Here is a tiny trained network, its code and every weight. The questions are about switching its units off for an input and a class, where a switched-off unit gives its printed mean instead of its output.

import numpy as np


def w(rows, s, z=0):
    codes = np.array(rows[::2]) - 128.0
    scale = np.full(codes.shape[1], s)
    scale[-1] = z or s
    return codes * scale


def f(y):
    return np.maximum(y, 0)


def log_softmax(a):
    a = a - a.max(-1, keepdims=True)
    return a - np.log(np.exp(a).sum(-1, keepdims=True))


def net(x, mask):
    res = np.array(x, float).reshape(1, 4) / 4 @ E
    y = f(res @ A[0][:, :-1].T + A[0][:, -1])
    res = res + np.where(mask, y, B[0][:, -1]) @ B[0][:, :-1]
    return log_softmax(res[-1] @ U[:, :-1].T + U[:, -1])


A, B = {}, {}
E = w([
[113,146,137,33,204],'x0',
[109,78,7,49,81],'x1',
[63,197,132,104,55],'x2',
[168,102,201,62,66],'x3',
],0.012)
A[0] = w([
[135,135,117,182,65,123],'n1',
[130,146,187,164,144,66],'n2',
[111,158,75,160,153,120],'n3',
[178,91,142,129,155,183],'n4',
[157,110,141,151,153,68],'n5',
[145,94,191,84,60,175],'n6',
[58,151,107,168,147,74],'n7',
[112,83,79,115,92,87],'n8',
[156,95,95,110,113,105],'n9',
[104,171,179,143,172,86],'n10',
[137,112,109,165,73,80],'n11',
[85,178,134,126,97,96],'n12',
[113,122,175,152,143,34],'n13',
[155,142,147,95,81,185],'n14',
[91,162,140,87,138,148],'n15',
[163,161,153,156,137,87],'n16',
[109,122,89,88,142,105],'n17',
[183,122,124,141,158,253],'n18',
[129,154,120,63,174,63],'n19',
[147,254,139,133,87,193],'n20',
],0.019,0.0048)
B[0] = w([
[189,163,114,102,184,217],'n1',
[106,118,141,61,88,224],'n2',
[90,47,198,129,184,209],'n3',
[109,88,46,169,148,202],'n4',
[127,120,98,88,102,172],'n5',
[107,56,161,170,192,250],'n6',
[116,62,195,145,160,204],'n7',
[92,150,172,57,40,217],'n8',
[104,106,131,97,76,189],'n9',
[134,148,151,80,106,231],'n10',
[217,175,148,69,177,194],'n11',
[98,58,8,123,166,199],'n12',
[101,150,159,74,81,182],'n13',
[90,118,144,148,161,206],'n14',
[193,134,82,106,170,198],'n15',
[100,154,141,87,118,194],'n16',
[129,156,156,80,120,204],'n17',
[110,147,57,101,131,207],'n18',
[177,158,157,119,145,211],'n19',
[90,153,81,72,142,247],'n20',
],0.011,0.014)
U = w([
[61,148,160,93,57,113],'0',
[75,109,5,136,147,204],'1',
[74,53,209,176,182,87],'2',
[237,171,132,110,178,165],'3',
[50,139,58,168,143,254],'4',
[136,175,97,194,65,72],'5',
[117,154,137,189,100,60],'6',
[131,190,109,168,91,52],'7',
],0.013,0.0066)

Each question gives the input, the list of numbers given to net, and the class t.
The units are the neurons (one row each of A and B). Each row of codes is followed by its name. A weight is (code - 128) times the scale printed after its matrix; where a second scale follows, it is the last column's (A, B and U).
mask holds one flag per neuron, in row order. A switched-off neuron (its flag False) gives its mean, the last column of its row in B, instead of its output. The means were averaged over made-up inputs and are rounded, as every weight is.
A unit's drop is (log p(t) with every unit on - log p(t) with that unit switched off) / (log p(t) with every unit on - log p(t) with every unit switched off).
The circuit of an input: a set's keep is (log p(t) with only the set's units on - log p(t) with every unit switched off) / (log p(t) with every unit on - log p(t) with every unit switched off). Starting from the 12 units with the biggest drops (on a tie, the unit counted first), units are removed one at a time, each time the one whose removal leaves the highest keep (on an exact tie, the one counted first), for as long as the keep stays at least 0.8.
units of the circuit, in order: the units of the circuit, biggest drop first
top k neurons: the k neurons with the biggest drops, biggest first
drop of u: that unit's drop, to one decimal
input [2,-4,-8,2], class 1: units of the circuit, in order -> n4
input [7,-1,-6,7], class 2: top 4 neurons -> n6; n20; n12; n1
input [6,1,5,4], class 3: top 3 neurons -> n19; n15; n4
input [-7,-4,7,-4], class 1: top 3 neurons -> n12; n20; n19
input [5,-6,7,-4], class 1: top 4 neurons -> n12; n15; n8; n20
input [4,0,-4,6], class 2: top 2 neurons -> n6; n20
input [8,5,-6,0], class 3: top 4 neurons -> n19; n12; n17; n20
input [-7,4,7,5], class 1: top 3 neurons -> n12; n20; n19
input [-8,3,-4,-7], class 3: top 3 neurons -> n11; n1; n6
input [1,5,-6,7], class 2: top 3 neurons -> n6; n20; n12
input [-7,-4,0,5], class 3: top 4 neurons -> n1; n11; n3; n7
input [-7,-6,-3,-4], class 3: top 4 neurons -> n1; n8; n11; n9
input [5,-4,4,0], class 3: top 2 neurons -> n15; n8
input [-5,5,7,0], class 1: units of the circuit, in order -> n12
input [-4,2,4,-6], class 2: drop of n3 -> 0.5
input [7,7,-6,7], class 0: drop of n19 -> 0.2
input [-5,3,2,8], class 2: drop of n6 -> 0.9
